Here is a tiny trained network, its code and every weight. The questions are about switching its units off for an input and a class, where a switched-off unit gives its printed mean instead of its output.

import numpy as np


def w(rows, s, z=0):
    codes = np.array(rows[::2]) - 128.0
    scale = np.full(codes.shape[1], s)
    scale[-1] = z or s
    return codes * scale


def f(y):
    return np.maximum(y, 0)


def log_softmax(a):
    a = a - a.max(-1, keepdims=True)
    return a - np.log(np.exp(a).sum(-1, keepdims=True))


def net(x, mask):
    res = np.array(x, float).reshape(1, 3) / 4 @ E
    y = f(res @ A[0][:, :-1].T + A[0][:, -1])
    res = res + np.where(mask, y, B[0][:, -1]) @ B[0][:, :-1]
    return log_softmax(res[-1] @ U[:, :-1].T + U[:, -1])


A, B = {}, {}
E = w([
[209,73,154,85,160,204,152,125],'x0',
[127,173,80,235,170,162,188,116],'x1',
[163,135,5,127,101,161,97,166],'x2',
],0.011)
A[0] = w([
[67,132,179,174,195,89,186,115,155],'n0',
[205,50,193,95,199,162,131,112,242],'n1',
[154,91,39,123,106,153,55,196,251],'n2',
[65,203,157,75,56,90,33,160,221],'n3',
[24,170,145,182,180,125,207,96,209],'n4',
[101,166,176,174,148,92,122,136,109],'n5',
[129,143,205,105,153,89,191,75,190],'n6',
[176,103,113,125,211,168,154,130,103],'n7',
[153,96,206,107,219,180,162,56,154],'n8',
[119,208,81,148,139,150,95,173,82],'n9',
[50,199,59,212,131,135,169,153,91],'n10',
[126,97,81,163,94,167,62,133,186],'n11',
[110,71,232,105,122,137,170,43,241],'n12',
[108,108,15,183,149,114,157,190,108],'n13',
[108,138,138,182,186,133,148,2,58],'n14',
[133,188,28,91,110,104,177,217,246],'n15',
[224,126,104,79,168,183,144,168,176],'n16',
[206,168,148,194,181,102,201,150,98],'n17',
[141,146,196,109,134,124,150,117,120],'n18',
[88,161,153,128,130,122,161,94,200],'n19',
],0.008,0.0029)
B[0] = w([
[71,189,59,191,164,124,61,46,200],'n0',
[101,41,181,104,77,102,215,210,252],'n1',
[183,78,76,180,14,253,86,171,210],'n2',
[76,185,44,205,222,52,140,202,212],'n3',
[52,189,98,119,132,74,115,96,213],'n4',
[130,162,102,120,148,33,72,44,169],'n5',
[43,168,177,117,115,116,157,24,211],'n6',
[71,154,68,171,167,62,51,179,185],'n7',
[76,167,200,129,121,101,198,119,230],'n8',
[195,159,213,91,78,175,170,115,161],'n9',
[115,215,145,63,63,212,217,44,196],'n10',
[195,147,125,71,72,200,156,182,169],'n11',
[60,123,198,111,131,135,239,86,245],'n12',
[141,150,164,66,43,182,196,150,183],'n13',
[171,224,21,187,158,118,52,106,177],'n14',
[185,166,117,90,82,255,180,225,191],'n15',
[178,61,109,185,111,93,59,222,215],'n16',
[97,154,95,135,227,37,81,123,184],'n17',
[78,88,168,87,101,180,163,33,176],'n18',
[109,170,125,127,159,73,134,92,172],'n19',
],0.0059,0.011)
U = w([
[27,153,156,194,238,10,144,157,253],'0',
[115,158,192,40,2,154,244,66,25],'1',
[168,184,53,160,77,112,82,210,238],'2',
[192,28,116,86,94,110,14,190,3],'3',
[95,237,129,177,157,58,76,62,4],'4',
],0.0062,0.003)

Each question gives the input, the list of numbers given to net, and the class t.
The units are the neurons (one row each of A and B). Each row of codes is followed by its name. A weight is (code - 128) times the scale printed after its matrix; where a second scale follows, it is the last column's (A, B and U).
mask holds one flag per neuron, in row order. A switched-off neuron (its flag False) gives its mean, the last column of its row in B, instead of its output. The means were averaged over made-up inputs and are rounded, as every weight is.
A unit's drop is (log p(t) with every unit on - log p(t) with that unit switched off) / (log p(t) with every unit on - log p(t) with every unit switched off).
The circuit of an input: a set's keep is (log p(t) with only the set's units on - log p(t) with every unit switched off) / (log p(t) with every unit on - log p(t) with every unit switched off). Starting from the 12 units with the biggest drops (on a tie, the unit counted first), units are removed one at a time, each time the one whose removal leaves the highest keep (on an exact tie, the one counted first), for as long as the keep stays at least 0.8.
circuit, biggest first: the units of the circuit, biggest drop first
most important unit: the unit with the biggest drop
k most important neurons: the k neurons with the biggest drops, biggest first
drop when u is switched off: that unit's drop, to one decimal
input [8,2,-2], class 0: circuit, biggest first => [n7; n2]
input [-1,-6,-7], class 0: circuit, biggest first => [n3]
input [-8,-6,1], class 2: circuit, biggest first => [n12; n6]
input [-8,-3,1], class 2: circuit, biggest first => [n12; n6]
input [0,2,7], class 1: 4 most important neurons => [n13; n10; n3; n9]
input [8,2,-4], class 0: circuit, biggest first => [n7; n10]
input [-5,3,1], class 1: 2 most important neurons => [n10; n13]
input [-3,1,-6], class 4: circuit, biggest first => [n1; n0]
input [0,7,6], class 1: 4 most important neurons => [n10; n13; n9; n3]
input [-4,-1,1], class 2: 3 most important neurons => [n12; n6; n8]
input [-2,-6,0], class 0: 2 most important neurons => [n3; n15]
input [-5,7,1], class 1: 2 most important neurons => [n10; n13]
input [-1,-5,-8], class 0: 2 most important neurons => [n3; n10]
input [3,0,5], class 3: most important unit => n3
input [-6,1,-5], class 4: drop when n12 is switched off => 0.0
input [-1,0,1], class 2: drop when n12 is switched off => 0.5
input [-1,3,6], class 1: drop when n10 is switched off => 0.5
